Here is a tiny trained network, its code and every weight. The questions are about switching its units off for an input and a class, where a switched-off unit gives its printed mean instead of its output.

import numpy as np


def w(rows, s, z=0):
    codes = np.array(rows[::2]) - 128.0
    scale = np.full(codes.shape[1], s)
    scale[-1] = z or s
    return codes * scale


def norm(h):
    return h / np.sqrt((h * h).mean(-1, keepdims=True) + 1e-5)


def f(y):
    return np.maximum(y, 0)


def log_softmax(a):
    a = a - a.max(-1, keepdims=True)
    return a - np.log(np.exp(a).sum(-1, keepdims=True))


def net(x, mask):
    res = np.array(x, float).reshape(1, 4) / 4 @ E
    u = 0
    for l in range(4):
        y = f(norm(res) @ A[l][:, :-1].T + A[l][:, -1])
        res = res + np.where(mask[u : u + 7], y, B[l][:, -1]) @ B[l][:, :-1]
        u += 7
    return log_softmax(norm(res)[-1] @ U[:, :-1].T + U[:, -1])


A, B = {}, {}
E = w([
[190,26,127,147,156,2],'x0',
[128,129,128,128,126,128],'x1',
[18,186,126,76,174,38],'x2',
[93,171,130,236,116,101],'x3',
],0.011)
A[0] = w([
[175,69,123,21,117,87,29],'L0N0',
[162,72,133,58,145,101,93],'L0N1',
[141,139,131,114,136,97,78],'L0N2',
[166,55,129,135,136,19,1],'L0N3',
[102,112,124,95,140,10,74],'L0N4',
[132,118,128,252,119,39,62],'L0N5',
[213,53,126,178,124,117,66],'L0N6',
],0.035,0.0066)
B[0] = w([
[60,137,106,183,176,186,211],'L0N0',
[108,165,135,160,189,157,199],'L0N1',
[108,121,116,125,107,115,149],'L0N2',
[253,127,81,3,178,116,242],'L0N3',
[120,99,183,151,54,40,240],'L0N4',
[69,160,107,185,209,198,254],'L0N5',
[127,89,170,140,41,66,237],'L0N6',
],0.046,0.023)
A[1] = w([
[167,58,206,159,2,23,135],'L1N0',
[150,232,131,62,18,148,116],'L1N1',
[71,119,162,86,77,24,91],'L1N2',
[125,116,193,150,156,138,56],'L1N3',
[160,41,106,171,107,164,105],'L1N4',
[51,149,91,137,128,172,88],'L1N5',
[112,101,78,131,114,127,4],'L1N6',
],0.03,0.002)
B[1] = w([
[145,189,252,123,11,133,251],'L1N0',
[184,110,166,104,167,88,193],'L1N1',
[47,162,116,118,46,133,206],'L1N2',
[128,158,51,95,109,192,165],'L1N3',
[83,113,76,203,67,107,159],'L1N4',
[194,93,95,115,218,71,223],'L1N5',
[144,100,142,147,117,165,128],'L1N6',
],0.031,0.022)
A[2] = w([
[71,171,73,204,207,157,250],'L2N0',
[190,118,87,59,125,144,17],'L2N1',
[62,193,130,217,253,239,87],'L2N2',
[164,131,165,191,49,151,113],'L2N3',
[128,156,115,89,100,200,7],'L2N4',
[84,139,150,115,131,61,72],'L2N5',
[90,143,144,85,76,93,98],'L2N6',
],0.029,0.0018)
B[2] = w([
[26,132,71,142,151,200,234],'L2N0',
[205,39,117,178,89,69,182],'L2N1',
[63,205,99,179,203,251,253],'L2N2',
[37,127,90,32,98,139,189],'L2N3',
[146,105,80,83,110,108,134],'L2N4',
[170,134,76,174,8,226,166],'L2N5',
[107,56,153,60,66,205,176],'L2N6',
],0.029,0.024)
A[3] = w([
[72,172,252,80,177,59,135],'L3N0',
[102,118,189,164,137,67,65],'L3N1',
[63,141,193,203,99,115,112],'L3N2',
[124,200,241,156,149,96,72],'L3N3',
[147,194,233,136,138,180,68],'L3N4',
[145,198,218,132,93,123,4],'L3N5',
[146,149,252,126,149,146,73],'L3N6',
],0.031,0.0036)
B[3] = w([
[154,127,219,252,150,168,181],'L3N0',
[122,235,166,87,156,165,163],'L3N1',
[180,215,195,87,162,54,249],'L3N2',
[123,96,149,74,166,248,165],'L3N3',
[136,149,69,131,109,120,195],'L3N4',
[88,77,188,203,97,87,232],'L3N5',
[57,121,59,160,91,61,173],'L3N6',
],0.025,0.011)
U = w([
[197,100,132,106,149,55,165],'0',
[45,177,86,159,185,186,2],'1',
[87,149,178,100,7,114,217],'2',
],0.016,0.00069)

Each question gives the input, the list of numbers given to net, and the class t.
The units are the neurons (one row each of A and B). Each row of codes is followed by its name. A weight is (code - 128) times the scale printed after its matrix; where a second scale follows, it is the last column's (A, B and U).
mask holds one flag per neuron, layer by layer. A switched-off neuron (its flag False) gives its mean, the last column of its row in B, instead of its output. The means were averaged over made-up inputs and are rounded, as every weight is.
A unit's drop is (log p(t) with every unit on - log p(t) with that unit switched off) / (log p(t) with every unit on - log p(t) with every unit switched off).
The circuit of an input: a set's keep is (log p(t) with only the set's units on - log p(t) with every unit switched off) / (log p(t) with every unit on - log p(t) with every unit switched off). Starting from the 12 units with the biggest drops (on a tie, the unit counted first), units are removed one at a time, each time the one whose removal leaves the highest keep (on an exact tie, the one counted first), for as long as the keep stays at least 0.8.
units of the circuit, in order: the units of the circuit, biggest drop first
top k neurons: the k neurons with the biggest drops, biggest first
k most important neurons of layer l: the k neurons of layer l with the biggest drops, biggest first
drop of u: that unit's drop, to one decimal
input [-5,-6,7,-1], class 2: units of the circuit, in order : L0N5
input [1,0,-8,-4], class 2: top 2 neurons : L0N6; L0N5
input [-6,-8,8,6], class 2: 4 most important neurons of layer 0 : L0N5; L0N0; L0N1; L0N3
input [7,-4,-5,-5], class 0: top 2 neurons : L0N3; L0N5
input [6,8,-4,-3], class 0: top 2 neurons : L0N3; L0N6
input [7,-1,-5,0], class 0: 2 most important neurons of layer 0 : L0N3; L0N6
input [8,0,1,-1], class 0: 2 most important neurons of layer 0 : L0N3; L0N4
input [-6,7,-6,-5], class 0: 2 most important neurons of layer 1 : L1N0; L1N1
input [0,-1,7,-4], class 2: top 2 neurons : L0N4; L0N5
input [3,7,8,-7], class 2: top 2 neurons : L0N4; L0N5
input [7,-1,1,-3], class 0: top 2 neurons : L0N3; L0N4
input [6,-4,-8,4], class 2: drop of L0N6 : 3.0
input [-6,2,-2,2], class 0: drop of L0N6 : 0.8
input [-8,-7,-8,3], class 0: drop of L0N6 : 0.8
input [5,-1,-6,0], class 2: units of the circuit, in order : L0N6
